Below are the code and all the weights of a small trained network. Each question names an input and a class and asks about switching units off, where a switched-off unit gives its printed mean instead of its output.

import numpy as np


def w(rows, s, z=0):
    codes = np.array(rows[::2]) - 128.0
    scale = np.full(codes.shape[1], s)
    scale[-1] = z or s
    return codes * scale


def norm(h):
    return h / np.sqrt((h * h).mean(-1, keepdims=True) + 1e-5)


def f(y):
    return np.maximum(y, 0)


def log_softmax(a):
    a = a - a.max(-1, keepdims=True)
    return a - np.log(np.exp(a).sum(-1, keepdims=True))


def net(x, mask):
    res = np.array(x, float).reshape(1, 4) / 4 @ E
    u = 0
    for l in range(2):
        y = f(norm(res) @ A[l][:, :-1].T + A[l][:, -1])
        res = res + np.where(mask[u : u + 5], y, B[l][:, -1]) @ B[l][:, :-1]
        u += 5
    return log_softmax(norm(res)[-1] @ U[:, :-1].T + U[:, -1])


A, B = {}, {}
E = w([
[101,99,2,190],'x0',
[170,112,30,59],'x1',
[133,141,83,171],'x2',
[204,43,118,118],'x3',
],0.0085)
A[0] = w([
[122,171,141,190,254],'L0N1',
[122,162,96,153,160],'L0N2',
[255,132,178,97,61],'L0N3',
[196,19,23,163,121],'L0N4',
[173,55,181,96,122],'L0N5',
],0.008,0.0061)
B[0] = w([
[71,78,86,147,254],'L0N1',
[145,133,113,118,177],'L0N2',
[165,152,165,44,181],'L0N3',
[163,103,53,254,249],'L0N4',
[162,42,132,142,195],'L0N5',
],0.0097,0.0061)
A[1] = w([
[12,166,105,92,120],'L1N1',
[146,1,186,165,2],'L1N2',
[167,171,163,18,3],'L1N3',
[80,183,147,193,6],'L1N4',
[162,176,253,74,187],'L1N5',
],0.012,0.0043)
B[1] = w([
[209,201,227,114,217],'L1N1',
[166,154,232,135,224],'L1N2',
[90,63,86,1,187],'L1N3',
[25,181,69,157,169],'L1N4',
[119,128,20,121,255],'L1N5',
],0.0094,0.006)
U = w([
[42,198,145,170,142],'0',
[133,85,116,7,176],'1',
[109,76,197,190,105],'2',
[138,91,22,199,208],'3',
[144,204,149,80,168],'4',
[184,105,176,132,71],'5',
[123,114,126,124,1],'6',
[239,48,149,106,116],'7',
],0.022,0.0091)

Each question gives the input, the list of numbers given to net, and the class t.
The units are the neurons (one row each of A and B). Each row of codes is followed by its name. A weight is (code - 128) times the scale printed after its matrix; where a second scale follows, it is the last column's (A, B and U).
mask holds one flag per neuron, layer by layer. A switched-off neuron (its flag False) gives its mean, the last column of its row in B, instead of its output. The means were averaged over made-up inputs and are rounded, as every weight is.
A unit's drop is (log p(t) with every unit on - log p(t) with that unit switched off) / (log p(t) with every unit on - log p(t) with every unit switched off).
The circuit of an input: a set's keep is (log p(t) with only the set's units on - log p(t) with every unit switched off) / (log p(t) with every unit on - log p(t) with every unit switched off). Starting from all 10 units, units are removed one at a time, each time the one whose removal leaves the highest keep (on an exact tie, the one counted first), for as long as the keep stays at least 0.8.
circuit, biggest first: the units of the circuit, biggest drop first
most important unit: the unit with the biggest drop
top k neurons: the k neurons with the biggest drops, biggest first
k most important neurons of layer l: the k neurons of layer l with the biggest drops, biggest first
drop when u is switched off: that unit's drop, to one decimal
input [-5,-4,3,0], class 0: most important unit	L1N5
input [1,-1,-2,3], class 7: 2 most important neurons of layer 1	(L1N2; L1N5)
input [1,8,1,-8], class 4: circuit, biggest first	(L0N4; L1N1)
input [-5,-2,0,-1], class 1: circuit, biggest first	(L0N4; L1N5)
input [4,-6,-2,3], class 2: 2 most important neurons of layer 1	(L1N5; L1N2)
input [-8,4,8,4], class 1: circuit, biggest first	(L0N3; L1N3)
input [2,0,4,-3], class 0: 2 most important neurons of layer 0	(L0N4; L0N5)
input [-5,3,-8,-8], class 1: top 4 neurons	(L0N4; L1N3; L1N5; L1N2)
input [-8,-4,0,5], class 1: top 2 neurons	(L0N4; L0N3)
input [0,5,8,-7], class 4: top 2 neurons	(L0N4; L1N1)
input [7,-4,3,-8], class 0: top 2 neurons	(L0N4; L1N1)
input [-8,0,3,6], class 1: circuit, biggest first	(L0N4; L1N3)
input [3,-8,4,8], class 2: top 2 neurons	(L1N2; L1N5)
input [-6,-6,8,1], class 0: 2 most important neurons of layer 0	(L0N4; L0N5)
input [-8,-5,4,3], class 1: most important neuron of layer 1	(L1N5)
input [-1,-8,-1,-1], class 0: top 2 neurons	(L1N4; L0N5)
input [-1,1,-4,-4], class 4: top 3 neurons	(L1N1; L0N4; L0N3)
input [-7,0,-8,5], class 1: top 2 neurons	(L0N4; L1N3)
input [-5,2,-5,4], class 1: top 3 neurons	(L0N4; L1N3; L0N3)
input [1,-7,5,6], class 2: most important unit	L1N2
input [-8,-5,6,-1], class 0: drop when L1N5 is switched off	0.2
input [-7,2,6,2], class 1: drop when L0N4 is switched off	0.1
input [-3,2,4,-3], class 4: drop when L0N1 is switched off	0.0
input [6,-5,-5,-2], class 0: drop when L0N4 is switched off	0.4
